Below is a small trained network, with its code and all its weights. Each question gives an input and a class and asks what happens when units are switched off, that is, made to give their printed mean instead of their output.

import numpy as np


def w(rows, s, z=0):
    codes = np.array(rows[::2]) - 128.0
    scale = np.full(codes.shape[1], s)
    scale[-1] = z or s
    return codes * scale


def f(y):
    return y / 2 * (1 + np.tanh(0.7978845608 * (y + 0.044715 * y**3)))


def log_softmax(a):
    a = a - a.max(-1, keepdims=True)
    return a - np.log(np.exp(a).sum(-1, keepdims=True))


def net(x, mask):
    res = np.array(x, float).reshape(1, 8) / 4 @ E
    y = f(res @ A[0][:, :-1].T + A[0][:, -1])
    res = res + np.where(mask, y, B[0][:, -1]) @ B[0][:, :-1]
    return log_softmax(res[-1] @ U[:, :-1].T + U[:, -1])


A, B = {}, {}
E = w([
[137,87,50],'x0',
[197,116,53],'x1',
[50,89,58],'x2',
[52,127,140],'x3',
[67,35,140],'x4',
[189,39,140],'x5',
[84,158,90],'x6',
[143,1,154],'x7',
],0.0077)
A[0] = w([
[112,173,94,195],'n1',
[48,133,160,110],'n2',
[182,92,68,254],'n3',
[138,138,153,231],'n4',
[126,175,149,99],'n5',
[74,47,91,144],'n6',
[145,166,122,109],'n7',
[80,63,111,234],'n8',
[202,90,119,157],'n9',
[107,126,148,218],'n10',
[157,83,152,92],'n11',
[153,8,198,164],'n12',
[80,139,206,163],'n13',
[128,80,89,226],'n14',
[173,153,203,246],'n15',
[137,78,161,106],'n16',
[103,120,131,134],'n17',
[132,159,190,114],'n18',
[148,148,138,137],'n19',
[160,140,104,192],'n20',
[168,67,164,75],'n21',
[162,104,144,102],'n22',
[145,80,157,79],'n23',
[156,120,92,181],'n24',
],0.016,0.0069)
B[0] = w([
[145,46,146,188],'n1',
[148,106,190,176],'n2',
[139,184,57,234],'n3',
[30,123,95,176],'n4',
[70,143,209,155],'n5',
[93,102,50,201],'n6',
[102,127,192,150],'n7',
[90,69,83,211],'n8',
[179,117,96,203],'n9',
[49,76,134,167],'n10',
[209,105,131,161],'n11',
[187,7,144,247],'n12',
[49,113,188,190],'n13',
[70,151,61,200],'n14',
[81,121,88,221],'n15',
[205,67,215,163],'n16',
[130,68,157,138],'n17',
[33,164,117,163],'n18',
[104,110,137,145],'n19',
[92,125,143,173],'n20',
[255,104,130,177],'n21',
[154,117,137,150],'n22',
[230,108,187,157],'n23',
[102,145,126,172],'n24',
],0.0077,0.013)
U = w([
[141,213,177,41],'0',
[193,147,177,11],'1',
[93,80,38,186],'2',
[230,63,62,149],'3',
[121,141,181,117],'4',
[113,2,145,134],'5',
[255,184,233,1],'6',
[79,210,125,204],'7',
],0.0095,0.008)

Each question gives the input, the list of numbers given to net, and the class t.
The units are the neurons (one row each of A and B). Each row of codes is followed by its name. A weight is (code - 128) times the scale printed after its matrix; where a second scale follows, it is the last column's (A, B and U).
mask holds one flag per neuron, in row order. A switched-off neuron (its flag False) gives its mean, the last column of its row in B, instead of its output. The means were averaged over made-up inputs and are rounded, as every weight is.
A unit's drop is (log p(t) with every unit on - log p(t) with that unit switched off) / (log p(t) with every unit on - log p(t) with every unit switched off).
The circuit of an input: a set's keep is (log p(t) with only the set's units on - log p(t) with every unit switched off) / (log p(t) with every unit on - log p(t) with every unit switched off). Starting from the 12 units with the biggest drops (on a tie, the unit counted first), units are removed one at a time, each time the one whose removal leaves the highest keep (on an exact tie, the one counted first), for as long as the keep stays at least 0.8.
circuit, biggest first: the units of the circuit, biggest drop first
top k neurons: the k neurons with the biggest drops, biggest first
drop when u is switched off: that unit's drop, to one decimal
input [6,-4,5,2,3,-7,-6,-6], class 5: circuit, biggest first	(n3; n2)
input [-4,-5,1,4,-8,-3,-2,3], class 7: circuit, biggest first	(n12; n18)
input [3,-4,0,-4,6,1,-5,2], class 3: top neuron	(n21)
input [-5,5,-5,-8,5,1,8,-3], class 7: circuit, biggest first	(n12; n8; n21)
input [7,-7,4,5,2,-1,6,-8], class 5: circuit, biggest first	(n2; n1)
input [1,-4,-7,4,3,-7,-6,-5], class 7: top 2 neurons	(n12; n18)
input [4,-6,8,-3,0,-7,4,-8], class 5: top 3 neurons	(n1; n3; n2)
input [1,-7,8,-4,8,-8,-4,-6], class 5: top 2 neurons	(n2; n3)
input [-8,0,-6,-7,-5,3,-5,-1], class 7: top 2 neurons	(n15; n18)
input [-4,6,8,-7,-7,0,-3,-7], class 7: drop when n12 is switched off	0.4
input [2,-2,-4,4,1,7,-3,0], class 3: drop when n21 is switched off	0.2
input [5,-2,2,8,-6,7,4,6], class 3: drop when n15 is switched off	0.1
